What can hang from each mark:
tulu: kiravo ronulop seboku
kiravo: ronulop tulu
zube: ronulop seboku tulu
luta: gorud kiravo zuba
mufu: refoz zipe zuba
gevemu: gorud mufu ronulop
ronulop: darab luta zala zipe
gufado: gevemu zuba
refoz: darab gevemu gufado mufu
zipe: nituf
zuba: gufado refoz tulu
seboku: tulu
zala: kiravo
darab: gevemu gufado seboku zube
nituf: kiravo

Each row was made from one small tree. The marks that hang from a mark follow it in brackets, in alphabetical order. Every link used is in the known rows. Write each row's tree.
Each row is shifted at random along 3 fixed directions that mean nothing.
Known rows:
nituf{kiravo{tulu{ronulop{zala}}}}: [  45    5 -106   99  -57  -45  -85  -66  124  -79   68   97   64   84
  -29  -54   -9    8  161   37   12  -11  -16  -51  -25  -90  -82 -112
 -174   38  -39   -2   87  -32 -105   12  -50   30  -12   -1   63   30
   80  -96  112  136   75  -86  -17   81  165  -21  118]
mufu{refoz{darab{seboku{tulu{kiravo}}} gevemu gufado} zuba}: [-317 -460   34 -303  106 -221 -129  -51   36  -26  -24 -325  116  129
 -119  293  168 -201  255  111  -16  331  228  265 -160  359  380  338
  121  -12  372  387 -149  -73 -295  205 -223 -160  -44   34 -233  326
 -148   75 -147  -11  222  125  403 -210 -159  191  216]
ronulop{darab zala zipe}: [ 220  601    6  133   56  326  346  195  252  -15   80   21  182  225
    6 -146  -59  195  173 -164  157 -393  102 -273   26 -257 -129 -224
 -221   58 -277 -349  122  191  447 -324  -54  150  -70  -81    6 -509
  369   -8  235  531 -312   50 -425  227 -203 -176  149]
luta{gorud kiravo zuba{refoz{gufado} tulu{ronulop{zipe}}}}: [   4  152  -16   -9  -52  157   39  178   39   35   36  -72  144  524
  -43 -101   33  139  242  -42  126  -12  101 -192  127  -53 -113 -114
 -172   26   28  147  158  223   67  -48 -173   48  148   37  -11 -263
   51  -38  216   55   93  166   23  102 -137  -86   99]
zuba{gufado tulu{ronulop}}: [-167  -14   80 -198  155   37  146   70  114   22 -105  -63   94  159
  -32  228  -80   87  135  -97  113 -115   35  -54 -144  242  107   51
   -2  -15  -46  127   19   27  126   45 -223 -102   31  -23 -239  -64
  -15  199  -40  204  -98  158  -56  -41 -346    5    3]
darab{gevemu{ronulop{zala}} seboku zube{tulu}}: [   1   40 -159  -62  -35    3  -57  -14   28 -115   -1  -42   26  312
  -59    8  176  -98   97   65    2  179   58  204  184  -98 -117  -31
 -288  166  -29  276 -129  -42 -196   65  -75  -95  112 -239    8  -51
   41 -190  144 -179  166 -192  154  -18  212 -122   41]
zala{kiravo{tulu{ronulop{darab{gufado} zipe{nituf}} seboku}}}: [   7  168   16  -70   85  144   62  -35  224  -17  -49    5  158   25
 -147  239  -70  152  248  -17  104 -153   94  -86 -210  100   47  -31
  -88   -8  -87 -129   30   41  220   89  -88  133 -144    5  -86 -132
  291   87   42  402 -182   34  -99   66 -220   28  235]
kiravo{ronulop{darab luta{gorud}} tulu{seboku}}: [ -90  152   70 -147   69    5  -17   36  160  -95  -65 -142   99  274
  -35  235   92  170  156  -50   57  -43   65    8   83  116   15   82
  -67   95  -53  207 -100  137  132   77 -214 -116  -70  -43 -259 -178
  130   37  157  101  -12  117   -1  -59 -248 -112  186]
gufado{zuba{refoz{darab gevemu mufu} tulu{kiravo}}}: [ -40  -33   58   21   80   23   30   95   14  -13  105 -146  157  287
   -6  -38   93  -93  249   11  134  201  160  -48   74    2  -41   -6
 -175   34  147  192   44   64  -65 -120 -231    1   63   87  -68  -25
  -44  -82  108   28  212   93   88   -4   38  -62   49]
kiravo{tulu{ronulop{zala zipe} seboku}}: [-123 -143  -14 -143   -4 -133 -148  -25  138 -110  -20 -187   -8  237
  -65  180  128  -45  181    6  -87  126   91  111  -31  167  101  102
  -61   69  190  329 -136  -19 -102  211 -210 -125   57  -17 -253   81
   46   17   49  -17  130   23  124  -86 -108   21  155]
gufado{gevemu{mufu ronulop{luta}} zuba}: [-213 -173  -12  -12   84  -46  121  -64  105  -34 -115 -141   68  -60
  -57  241  -10   71  178   12   43   -9   82  106 -181  193  135  141
 -127 -142  -91  160  -54  -25   68  213 -122   35   73  -38 -208  -37
  176  149  -69  175   14   77  -33 -127 -333   83   61]
darab{gevemu{mufu} gufado seboku}: [  28  246    8 -136  153  147  142   63   49  -30  -14 -183  104  272
  -58  209  144   67  166  -70   94  -10   75  153  204   21  -50   58
 -172  120 -122  108 -126  119  184  -42 -140 -115   -1 -248 -123 -296
  170   17  165   82  -40   13   41   -2 -170 -160   65]
zube{seboku tulu{kiravo}}: [ -15 -371  -88 -122 -198 -264 -290 -207  -22 -133  123   84   15   79
  -49   20  141 -174   98  188 -135  261  -19  187  -14   49   13   24
  -78   17  196  148  -45 -183 -466  231  -21   36  -57   41  132  371
 -163 -187  -24 -125  296 -155  329  -97  361   95   89]
zala{kiravo{ronulop{darab{gufado zube}} tulu}}: [ -59  -62 -102   -9  -17   28  -10 -127   63  -36 -145  155   96  -90
  -94   99    3  103  175   83  101  -17   25  -46 -159  -12   -6  -73
 -173  -73 -111  -56   49  -43 -138   41  -36  118  -89  -66  136   78
   68  -91  -80  170   63 -156   92   -1  195   51  158]
kiravo{tulu{ronulop{darab luta zala zipe} seboku}}: [  78  329    8  -51   59  136   61  110  282 -119    9 -124  114  323
  -65  111   39  149  200  -90   50 -168  131  -85   10   21  -34  -14
 -142  123  -68   60  -43  190  299  -22 -189  -40  -42  -33 -259 -297
  313    3  211  301 -168   86 -194   94 -283 -101  239]
gufado{gevemu zuba{tulu{ronulop{luta}}}}: [  -3   61 -106  139   77   84   90  -98  130 -132    9   12   93  185
  -32   19  -39   27  117   51   81   19   -7    7   -7  -98 -227  -55
 -196  -89  -58   40   64   21   33   33  -14   84   43   90  -17 -119
  174  -80   13   78  117  -48 -140    9   55 -118  -20]
tulu{kiravo ronulop{darab{seboku} zala}}: [ -13  -15   22 -122   15  -29  -71  -16  137  -18   43 -107  114   81
 -172  190  -10   -7  211   -5   -6  -31  130    4 -177  122  192   67
  -66   42   60   44  -69  -54   52  140 -148   38  -51  -81 -189    3
  167  121   20  277 -149   42    2   24 -224   77  217]
mufu{refoz{gevemu{gorud ronulop}}}: [-246 -326  -32 -122  -21 -263  -96   14   11  -58   15 -225  -60  243
   13  103  216  -91  195   80  -57  324  123  215  124  178  139  141
  -84  -17  206  461 -126 -123 -282  236 -144 -120  136  -67 -185  106
 -152   14   26 -155  340  -24  271 -185   42   66   59]
zala{kiravo{ronulop{zipe}}}: [ -22 -311 -225   75 -221 -157 -212 -165  -56 -118    9  145  -37   44
  -53 -147  146  -46  174  197 -113  230  -13   66    0 -103 -111  -85
 -152  -72  178  144   17 -179 -464  130   51  104   39  -33  226  219
 -114 -232  -97 -134  383 -263  234  -33  597   75   74]
zala{kiravo{tulu{ronulop{zipe} seboku}}}: [   7 -450 -198  149 -154 -129 -229 -349  -15 -102   -4  256   68 -386
 -178   69 -132  -29  197  260  -54  121  -67   15 -400    6  -62  -98
  -91 -273   87 -180  127 -297 -297  267  177  361 -221  190  295  437
   61 -105 -266  203  128 -179  113    5  381  235  139]
nituf{kiravo{ronulop{darab luta} tulu{seboku}}}: [-233 -168   36 -253   46 -166 -124 -103  165  -77 -121 -141   56   20
 -105  289   65   26  157   25  -20   12  101  117 -157  283  287  200
   23   78   68  255 -160  -31  -83  214 -239 -150  -61  -94 -250  146
   47  129  -41  107   16  104  188 -121 -273  113  196]
kiravo{tulu{ronulop{darab{gevemu{gorud} gufado}}}}: [-108   -3    8  -89  144   20   46  -78  153  -56 -108  -74   94   27
  -81  304    7  104  166   17  148  -25   80   20  -84  101   42   38
 -121  -84 -112   48  -37  -22   91  112 -102   66  -89  -53 -119  -64
  157   41   -3  223  -55    4   -5  -51 -160  -13  139]
tulu{kiravo ronulop{luta{gorud zuba} zala} seboku}: [ -56  -21   95 -115   13  -20 -134   13  148   33   78 -158  189  117
 -218  270  -74   90  285  -36   26  -51   96   -3 -205  236  190  105
  -33   14   45   48  -42   23  216  291 -187   35  -95   68 -293  -48
  244  242   79  305 -210  216  -26   -1 -516  114  239]
gufado{gevemu zuba{refoz{darab mufu} tulu{seboku}}}: [-344 -566   25 -132   44 -243 -157 -148  -46  -80  -39 -205   62   24
 -109  220  111 -215  196  173   -3  423  131  200 -180  255  183  204
   -1 -160  358  395 -141 -159 -361  251 -179   27   60  130 -116  363
 -174   45 -234 -140  394   64  332 -227    3  149    3]
zube{ronulop{darab{gevemu gufado} zala} seboku}: [-260 -199   59 -307   -5 -175  -16  -60  113  -49  -71 -158   89   41
 -130  300   54  -61  178  111   24    3  174  188 -166  240  331  173
   17  -24   41  161 -217 -146 -124  205 -149  -80  -74 -196 -260  102
   -9  151 -159  186  -67   57  128 -135 -229  102  157]
mufu{zipe zuba{gufado{gevemu} tulu{kiravo}}}: [ -78    6  -83   44   96  116  228 -114  128  -26  -30  -69  110   55
 -111   22  -85  -89  176   48  124  -39   38  -29 -165   19   -5  -68
 -131 -146   22  -86   70  -63  -16   13  -25  119   31  113   21   -1
   45   19 -108  164  116  -36 -116   11  -63   51  -60]
mufu{refoz{gufado{gevemu zuba{tulu}}} zipe{nituf{kiravo}}}: [-183  355   57  -84  239  192  312  132  307   11  -37 -300  100  383
   10   62   20   -9  214 -152  152 -136  175  -31   41   77  119   25
  -97   63  -36   98   -3  155  228  -47 -228 -131  166  -30 -263 -345
  163  126  173  207   44  148 -159   14 -451  -86   47]
nituf{kiravo{ronulop{luta zala zipe}}}: [ -97 -101  -77  -25  -55  -62  -40  -78  165  -55  -63   56   86  -68
  -67   12  -28   49  187   51    0 -110   91  -25 -208   43  124   -8
  -89  -46  -48  -30  -33  -69  -74   77  -61   55  -53  -89  -17   62
  119   25  -82  272  -50   -9   -6   15  -41  132  158]
nituf{kiravo{ronulop{luta zipe} tulu}}: [ -52   22 -109  -28  -25  -27  -43  -62  167 -122  -78    9   28  155
    7  -24   87   65  138   21   -7  -44   49    4   27  -14  -24  -14
 -144   71  -31  143  -27   37 -108   29 -116  -75   24 -105  -32  -22
   81 -117   67   52  113  -43   65    1   76  -15  130]
mufu{refoz{darab{gevemu}} zuba{gufado tulu{kiravo}}}: [-187  -31   21 -145  204   11  202   -7  138   37  -60 -199  170   46
 -144  182  -61  -69  219   20  173  -13  158    9 -224  212  245   90
  -13  -86   66   45    2  -54   48   36 -154   16  -44   17 -179   47
  -19  158  -85  235  -16  110   17  -32 -301  122   57]
zala{kiravo{ronulop tulu}}: [ -53 -210 -129    3 -104 -169 -154 -115  -16  -98  -24   77  -12   90
   -6   -8  121   -8  169  118  -59  193  -32   79   38  -16  -82  -42
 -137   16  114  206   19  -90 -358   91  -61  -37   20  -28   73  176
 -130 -158   11 -143  329 -190  236  -64  420   -4   83]
zube{ronulop{darab{gevemu{gorud}} luta{zuba} zipe} seboku}: [-134  -12  -36 -159  -82  -50    5    4  121 -115  -37 -155   81  203
 -131   89  123   38  170   94   19   -8  166  135   19  107  131   87
 -104   12   17  204 -176  -66  -14  199  -83    1  -20 -168 -177 -115
   98    2  -15   88   -2   58   53  -71 -182   24  135]
darab{gevemu gufado seboku{tulu{kiravo}} zube}: [ 114  469  -50 -147  231  298  209   45  164   -4  -27 -142  148  383
  -86  149   59   37   72 -140  108 -108   60  108  157  -75  -86   22
 -244  238 -173   18  -64  190  290  -80 -126 -144  -13 -272  -84 -348
  310  -32  216  116 -181   12   41   73 -263 -223   81]
gufado{gevemu{mufu} zuba{refoz tulu{ronulop}}}: [ -95 -484 -243  191 -134 -214 -159 -245  -64 -165   -4   88  -25   14
  -92  -45   76 -146  135  287  -46  389   11   96  -67  -38 -190  -54
 -240 -277  202  284   10 -180 -457  222   88  227  127  154  194  302
 -112 -219 -170 -173  518 -239  181  -60  512   86  -77]
zala{kiravo{ronulop{darab luta zipe{nituf}} tulu}}: [-105 -200  -73  -29    8  -38   11 -220  182  -40 -196  241  157 -418
 -142  213 -158  156  209  139  104 -147   70  -99 -504  140  121  -26
  -27 -263 -117 -230   17 -163  -31  148   78  320 -271   55  114  205
  180   65 -279  491 -161  -77  -19  -14    8  233  206]
tulu{kiravo ronulop{darab{zube} luta{zuba} zala} seboku}: [ 147  -49 -204   31 -229  -43 -346  -59   63 -130  154   42   71  343
 -248  -74  217  -21  206  118  -68  247   77   31   72  -56 -102  -17
 -236   91  187  239  -84   11 -185  208  -66   76   41   16   69   26
  156 -206  129  -34  173 -192  143   82  268   45  218]
nituf{kiravo{tulu{seboku}}}: [-176 -108   73 -212   91 -116  -50  -71  122  -12  -21 -157   53   39
  -58  228   27  -43  138  -55  -27   13   24  132 -108  231  249  147
   23  110   73  147  -81  -53  -27  173 -227 -153  -38  -59 -186  121
   28  174   25   84   10  134  176 -110 -324   66  100]
kiravo{ronulop{darab{gufado{gevemu}}} tulu}: [-204   -6   30 -155  121  -41   69  -77  143  -90 -173 -150   37  190
    6  282  111   77  143   23   88    6   99   70   19   94   59  108
  -90   -3  -40  234 -104   72  -45   38 -205 -125   24 -103 -215  -53
   57   14    1   52  120   10   76 -125  -91  -91  126]
seboku{tulu{ronulop{luta{gorud kiravo zuba} zala zipe}}}: [ 102 -124 -251   86 -227  -49 -213  -34   95 -129   74  129   84  326
 -103 -157  112   57  155  120  -68  138    1  -45    8 -131 -197  -71
 -190  -27  140  172   46   85 -219  114   61  143   53   52  182    2
  112 -248   78   -3  181 -104  153   93  273   12  160]
luta{kiravo{ronulop{zala zipe}} zuba{gufado refoz tulu}}: [-259 -203   16 -232  -17  -94   88   73   57   55 -182 -158   94  219
 -109  115   10   26  241   35   59   17  199  -39 -198  258  252   69
  -61  -55  154  302  -50   65 -104   68 -248  -58  137  -66 -196   74
 -113  177 -105   59   74  159  193  -55 -291  149   54]
nituf{kiravo{ronulop{darab{gufado} zala zipe} tulu{seboku}}}: [-166  -23    7 -206   -3  -60  -72  -11  210  -89 -109 -214   51  228
  -97  182  159    9  220   15  -14   10  191   62  -35  146  220  101
 -101  139   97  257 -160   78  -84   85 -277 -147   44 -162 -229  -15
   90   11   63   84   82   42  141  -36 -180   36  234]
mufu{zipe{nituf} zuba{gufado tulu{seboku}}}: [ -66 -191 -184   11  -29  -32   -3 -158   47  -84   14   75   74   26
 -166   27   57 -112  128  120   19  199  -15   56 -110   80  -78  -46
  -71 -161  173   65  -48 -161 -248  142   94  141  -33  176  189  170
  -80  -90 -154   -8  273 -200   41  -33  255  107  -65]
refoz{darab gevemu{gorud} mufu{zipe{nituf{kiravo}} zuba}}: [-435 -605   64 -154    4 -269 -257  -89   -1    1   14 -194   86  -84
 -119  190  230 -230  315  135   86  448  185  171 -146  320  344  218
   45 -110  334  377 -225 -292 -457  297 -185   42   31   84  -54  362
 -192   36 -172  -46  388   19  336 -256   43  252  117]
zuba{refoz{gevemu{gorud}} tulu{ronulop{luta} seboku}}: [ 169  366    6  133   78  171  117  143  113  -90  169  -49  137  448
   14  -38  -36  102  194  -27  123    1   73  -90  245 -114 -347 -170
 -278   96 -111   39  105  161  302 -125  -81   23  -41  101 -117 -358
  179  -79  308  161   -3   75 -223  144  -28 -231   40]
zala{kiravo{tulu{ronulop{darab{gevemu seboku zube} zipe}}}}: [ -74   78  -70 -140   58   72  -16  -22  127  -74 -107 -122   31  218
 -138  110  108  -10  191   22   42   47  114   95   -6   44   66   34
 -153  125   47  221 -110  -33  -38  122 -165  -58   62 -212 -128  -77
  134  -22   43    7   61  -54  136  -16  -37  -38  135]
mufu{zipe zuba{refoz{darab{gevemu} gufado} tulu}}: [-130   -7  -77    0  119   70  157   25   59  -45  -15 -158   98  194
  -54  -25   44 -109  189   31  136   90  140   -7   -8    6   12  -15
  -97  -68  105  104   28  -19  -88  -88  -86    0   52   56  -20  -25
  -74  -78  -31   35  215    1   -1   -9   46   15   13]

Which tree is each row?
[  -7  -26  -70 -131  -67 -101 -124   31  175  -88   13  -35   83  333
  -57   48  144   48  139   19  -48   77   82    1   20   43   31   56
 -118   97  115  250  -78  111 -113   76 -135  -52   18  -65  -97  -40
   54  -94  117   57   78  -28  171    7   12  -16  189] | seboku{tulu{kiravo{ronulop{darab luta{gorud} zala}}}}
[ -90 -116  -10 -141  -59  -38   12   23  160  -15  -43  -23   88    1
 -124   35   54   10  251   31    8  -39  160  -31 -253   97  251   13
  -30  -38  110  -29  -65  -73  -68   60 -117  124  -27 -100  -33   24
   80   93 -111  299  -46  -21   74   -1  -94  168  177] | ronulop{darab zala{kiravo} zipe}
[ -96 -505 -126  122  -81 -100  -46 -352  -65  -66  -39  299   99 -396
  -95  115 -106   13  139  265   83  143  -88   38 -320    3 -108  -91
  -77 -446  -54 -261  106 -305 -260  176  227  426 -228  188  385  333
  -29  -25 -384  244  128 -180   51  -84  348  187  -48] | zuba{gufado{gevemu{gorud}}}
[-188 -226   38 -186   17  -75  -68   58  -70  -77   10 -168   60  366
  -19   94  237  -78  230   94   42  323  140  136  152  127   18  117
  -34   13  235  402 -121   32 -227    6 -222 -125   94  -69 -123   13
 -199  -23  -34 -141  323   49  265 -116  124  -36   29] | zuba{gufado{gevemu} refoz{darab{seboku} mufu}}
[-258 -295    0  -84  128 -104   74 -177   71  -55  -99 -107   57  -35
  -54  204  -14 -104  103   63   39  128   26  153 -203  150  113  123
  -29 -159  103  138  -66 -140 -150  179  -93   36   40   58  -78  175
   -7  116 -210   16  172   23  114 -184 -137   56  -73] | gufado{gevemu zuba{tulu}}
[ 160   90 -115  172    7   68  -36 -149   97 -121   70  179  129  -54
  -63   82 -127  134  120   48   45  -90  -90  -65  -98  -88 -260 -117
 -154  -95 -166 -192  137  -10  132   48   87  168 -224  159   99   -6
  242  -96   53  288  -91  -52 -175   89  103  -46  137] | kiravo{tulu{ronulop{luta} seboku}}
[-235  -56  -31 -117   22  -47  -67    5  155  -76   44 -214   -3  396
    9  -10  251 -122  226   27   32  207  152   83  126   56  118  106
  -14   53  210  318  -94   -5 -239   71 -175 -119  174  -33  -92  -39
  -50  -71   84  -42  358   -9  163  -73   67   10  126] | mufu{refoz{darab gufado{gevemu}} zipe{nituf{kiravo}}}
[-145 -303  -93    6  -49 -156   -4  -16   68  -15  -81   21   57 -234
  -77  171  -20  132  195   50    3   29   73   20 -238  239  168   37
 -145 -241 -105   72   -7 -110  -22  285   20  211  -40  -15  -29   82
   69   71  -62  292   -9  -29   39  -57 -173  267  146] | gevemu{gorud mufu{refoz} ronulop{luta}}
[ -50  129  -29 -263  -22   28  -32  124  260  -72  -29 -139  139  334
 -190   78  228   55  232  -40    3    2  237   71  -13  156  213  128
  -42  172  131  226 -277  112   60   82 -179  -62   30 -210 -159 -220
  209   79   76  177  -85   27  111   15 -287   57  205] | ronulop{darab{seboku} luta{zuba} zala zipe{nituf{kiravo}}}
[-180 -235   -8 -135  -62 -114 -136  -39   34   22  -27  -92  123  195
 -195  139   43  -10  225  100  103  148   85    1 -135  122  150   65
  -63  -60  152  249  -61  -60 -176  202 -141  101   77   -8  -48   92
    2   96  -25   26  104   86  215  -49 -149   82   91] | luta{gorud kiravo zuba{tulu{ronulop{darab{gevemu} zala}}}}
[ -63  163   11 -256   64  -13   59  142  298  -56  -71 -222   71  404
  -33  120  130   64  148 -117  -41 -105  194   -4  -28  151  201  139
  -89  203   85  294 -140  203  114   20 -288 -201   85 -180 -351 -184
  159   44  153  167  -94  110   82    2 -361  -23  225] | seboku{tulu{kiravo{ronulop{darab luta zala zipe}}}}
[  36  -34 -188  137 -118   17   11  -43   70 -143    8   35   -9  207
   12  -87  140   76  156   91  -17   70   33   23  104 -115 -208  -64
 -268  -66  -63  163   -1   29  -86   53    6  105  133  -61   62 -138
  156 -189   84   45  205 -140  -32   22  223  -46   61] | gufado{gevemu{mufu ronulop{luta zipe}}}
[ 132  241 -119  143  -70   72  103   -1  106  -86  113  111  122  155
  -36 -133   -5   42  139   73  106 -106   30  -83   67 -264 -187 -185
 -228  -20 -159 -144   61  -41   26 -137   57  141  -68  -88  111 -193
  145 -137   89  249  -50 -131 -197  128  230 -137   78] | zube{ronulop{darab{gevemu} zala}}
[  62  181  -32  -57   22   56   96  160  145  -43   37   -6  154  311
  -37  -25   63  103  172  -91   75  -57   55  -41   44   15  -62  -36
 -133   89  -25   68  -20  167  128  -96 -133  -56   17  -22  -77 -220
  102    9  147  154  -51   20  -42   56 -142  -65   62] | ronulop{luta{zuba{tulu}} zala}
[-104 -236   -1 -203  -92  -78 -139    7   70  -23  -36  -11  200   -7
 -257  174   67   74  298   98   28   91  125   83 -241  208  241  105
   23  -52  141   41 -138  -40  -83  205  -70  135 -136  -62  -25   44
   71  142 -136  217  -56   30  213  -45 -179  201  204] | ronulop{darab{seboku} luta{gorud zuba} zala{kiravo}}
[ -59  -55   28  -88    4  -47   74  109  -26  -23   37  -72   36  354
   37    6  170   15  217   37   75  162  105   36  201   79  -72    3
 -123    5   67  275  -28   73  -58  -72 -177 -103   77  -37  -76  -92
 -133    3   68   -3  218   30  113  -34   96  -63  -26] | zuba{gufado refoz{gevemu{mufu}}}
[ -13  101   -6  -70    6   50  102  205  151   -4   -8  -75  160  211
  -66  -30   58  112  270  -62   76  -89  194  -85  -60   77   77  -11
 -114  -26   18   65  -54  158  172  -44 -154   20   11  -46 -136 -204
  133   73   50  286  -96  105  -41   50 -258   66  146] | ronulop{luta{zuba{refoz{mufu}}} zala zipe}
[-131 -133  -80  -20  -54 -109   -2   41   80  -89   12 -178  -25  264
  -10  -13  199  -26  207   88   -6  194  175   80  118   31   55   34
 -162  -41  125  305  -74  -60 -162  110  -85   22  111  -74  -90  -49
   -7  -76   57    1  259  -45  112  -69   80   30  108] | mufu{refoz{gevemu{gorud ronulop{darab zipe}}}}
[ -95  -57   19  -79   86   31    2 -102  162  -34  -43  -46  115 -130
 -138  270 -154  103  162  -22   12 -178   54    2 -328  202  144   97
   24 -118  -69  -90  -24  -83  230  246  -57   98 -166   45 -191   27
  279  205 -126  410 -262  170 -133  -29 -420  141  178] | tulu{ronulop{luta zipe} seboku}
